Here is a tiny trained network, its code and every weight. The questions are about switching its units off for an input and a target symbol, where a switched-off unit gives its printed mean instead of its output.

import numpy as np


def w(rows, s, z=0):
    codes = np.array(rows[::2]) - 128.0
    scale = np.full(codes.shape[1], s)
    scale[-1] = z or s
    return codes * scale


def f(y):
    return np.maximum(y, 0)


def softmax(a):
    e = np.exp(a - a.max(-1, keepdims=True))
    return e / e.sum(-1, keepdims=True)


def log_softmax(a):
    a = a - a.max(-1, keepdims=True)
    return a - np.log(np.exp(a).sum(-1, keepdims=True))


def net(x, mask):
    ids = ['ΓΔΛΣζμπφω'.index(c) for c in x.split()]
    T = len(ids)
    res = E[ids] + P[:T]
    r = res
    for j in range(2):
        rows = slice(3 * j, 3 * j + 3)
        q, k, v = (r @ M[0][rows].T for M in (Q, K, V))
        z = softmax(np.where(np.tri(T) > 0, q @ k.T / 3**0.5, -1e9)) @ v
        o = O[0][rows]
        res = res + np.where(mask[j], z, o[:, -1]) @ o[:, :-1]
    y = f(res @ A[0][:, :-1].T + A[0][:, -1])
    res = res + np.where(mask[2:18], y, B[0][:, -1]) @ B[0][:, :-1]
    return log_softmax(res[-1] @ U[:, :-1].T + U[:, -1])


Q, K, V, O, A, B = {}, {}, {}, {}, {}, {}
E = w([
[98,164,148,80],'Γ',
[242,246,67,101],'Δ',
[133,199,212,102],'Λ',
[49,159,184,83],'Σ',
[104,145,102,70],'ζ',
[83,151,93,75],'μ',
[213,217,145,103],'π',
[171,232,66,112],'φ',
[118,146,66,66],'ω',
],0.013)
P = w([
[223,97,83,41],'0',
[98,168,250,102],'1',
[114,185,219,106],'2',
[114,202,224,107],'3',
[101,137,152,128],'4',
[109,156,156,140],'5',
[116,159,161,139],'6',
[132,159,144,131],'7',
[103,140,175,123],'8',
[112,142,165,118],'9',
[126,160,161,125],'10',
],0.011)
Q[0] = w([
[97,235,162,43],'head 0',
[104,45,99,255],'head 0',
[163,126,93,236],'head 0',
[72,57,115,196],'head 1',
[157,90,194,43],'head 1',
[64,180,117,166],'head 1',
],0.0093)
K[0] = w([
[160,69,149,2],'head 0',
[78,187,150,200],'head 0',
[75,144,135,199],'head 0',
[61,119,200,249],'head 1',
[110,79,114,83],'head 1',
[70,179,74,134],'head 1',
],0.0099)
V[0] = w([
[164,155,203,156],'head 0',
[215,157,83,191],'head 0',
[116,139,254,116],'head 0',
[219,158,125,107],'head 1',
[106,207,219,117],'head 1',
[140,189,45,124],'head 1',
],0.0087)
O[0] = w([
[240,89,160,174,108],'head 0',
[111,153,48,254,145],'head 0',
[194,77,233,113,98],'head 0',
[114,81,161,162,254],'head 1',
[224,73,186,132,218],'head 1',
[113,68,135,98,210],'head 1',
],0.0096,0.0066)
A[0] = w([
[190,131,89,210,185],'neuron 0',
[241,3,180,111,14],'neuron 1',
[207,47,231,73,166],'neuron 2',
[60,196,10,121,142],'neuron 3',
[178,129,61,43,251],'neuron 4',
[194,202,129,37,108],'neuron 5',
[76,142,28,206,44],'neuron 6',
[139,173,151,79,183],'neuron 7',
[222,163,251,67,218],'neuron 8',
[129,227,152,9,164],'neuron 9',
[153,92,15,85,247],'neuron 10',
[128,155,125,34,181],'neuron 11',
[51,5,210,152,182],'neuron 12',
[48,107,189,161,171],'neuron 13',
[56,75,73,56,130],'neuron 14',
[52,117,38,219,65],'neuron 15',
],0.0069,0.0033)
B[0] = w([
[45,114,159,141,150],'neuron 0',
[157,197,97,76,180],'neuron 1',
[163,130,55,148,228],'neuron 2',
[134,136,168,35,177],'neuron 3',
[84,148,156,193,158],'neuron 4',
[120,83,145,96,172],'neuron 5',
[106,65,141,80,165],'neuron 6',
[85,53,154,114,170],'neuron 7',
[116,85,35,154,248],'neuron 8',
[124,80,217,144,198],'neuron 9',
[122,194,163,191,148],'neuron 10',
[111,89,190,168,174],'neuron 11',
[254,171,71,169,172],'neuron 12',
[149,162,26,113,163],'neuron 13',
[140,219,173,152,146],'neuron 14',
[102,94,98,76,169],'neuron 15',
],0.0061,0.015)
U = w([
[118,44,141,152,255],'Γ',
[85,84,17,116,72],'Δ',
[144,139,12,128,150],'Λ',
[166,45,105,79,99],'Σ',
[136,154,133,105,76],'ζ',
[136,162,179,129,113],'μ',
[128,122,133,254,147],'π',
[146,208,48,141,171],'φ',
[151,180,119,54,68],'ω',
],0.0076,0.0037)

Each question gives the input, a string of symbols that net reads in full, and the target symbol t.
The units are the heads (3 rows each of Q, K, V and O) and the neurons (one row each of A and B). Each row of codes is followed by its name. A weight is (code - 128) times the scale printed after its matrix; where a second scale follows, it is the last column's (O, A, B and U).
mask holds one flag per unit, heads first, then neurons. A switched-off unit (its flag False) gives its mean, the last column of its rows in O or B, instead of its output. The means were averaged over made-up inputs and are rounded, as every weight is.
A unit's drop is (log p(t) with every unit on - log p(t) with that unit switched off) / (log p(t) with every unit on - log p(t) with every unit switched off).
The circuit of an input: a set's keep is (log p(t) with only the set's units on - log p(t) with every unit switched off) / (log p(t) with every unit on - log p(t) with every unit switched off). Starting from the 12 units with the biggest drops (on a tie, the unit counted first), units are removed one at a time, each time the one whose removal leaves the highest keep (on an exact tie, the one counted first), for as long as the keep stays at least 0.8.
circuit, biggest first: the units of the circuit, biggest drop first
k most important neurons: the k neurons with the biggest drops, biggest first
which heads matter: for each layer, one digit per head in row order, 1 if its drop is at least 0.15 and else 0, layers parted by /
drop of u: that unit's drop, to one decimal
input ω Δ μ, target ω: most important neuron -> neuron 3
input π Σ Γ Δ Δ μ Σ Σ φ Σ π, target π: circuit, biggest first -> head 0; neuron 3
input Δ Σ φ ζ φ μ Λ Σ Σ ω Γ, target Δ: circuit, biggest first -> head 0; neuron 15
input Σ φ Δ Σ Λ Σ μ Λ, target Σ: which heads matter -> 10
input ω Δ φ, target ω: which heads matter -> 11
input Σ Σ Σ Σ Δ, target Σ: which heads matter -> 10
input ω φ Γ, target ω: 3 most important neurons -> neuron 3; neuron 8; neuron 14
input Δ Σ Γ, target Δ: which heads matter -> 11
input Δ Λ φ, target Δ: 2 most important neurons -> neuron 15; neuron 6
input π Γ ζ Σ Σ φ, target π: circuit, biggest first -> head 0; neuron 3; neuron 1
input Σ π φ, target Σ: circuit, biggest first -> head 0; neuron 5
input Σ Σ Σ φ Σ Σ, target Σ: circuit, biggest first -> head 0; head 1; neuron 8
input Δ Δ φ Δ Σ μ Λ φ, target Δ: 3 most important neurons -> neuron 15; neuron 6; neuron 9
input π Λ ω Δ φ, target π: circuit, biggest first -> head 0; neuron 3; head 1
input ω Σ φ, target ω: circuit, biggest first -> neuron 3; head 0; head 1; neuron 8
input Σ Λ π Σ φ, target Σ: circuit, biggest first -> head 0
input Σ ω π, target Σ: 2 most important neurons -> neuron 8; neuron 5
input μ φ Δ φ, target μ: 3 most important neurons -> neuron 8; neuron 2; neuron 9
input μ Δ Δ, target μ: drop of head 0 -> 0.4
input π ζ ω ω Δ φ Λ φ Δ, target π: drop of neuron 13 -> 0.1
input Δ Δ Δ φ Δ Δ μ μ Δ, target Δ: drop of head 0 -> 1.0
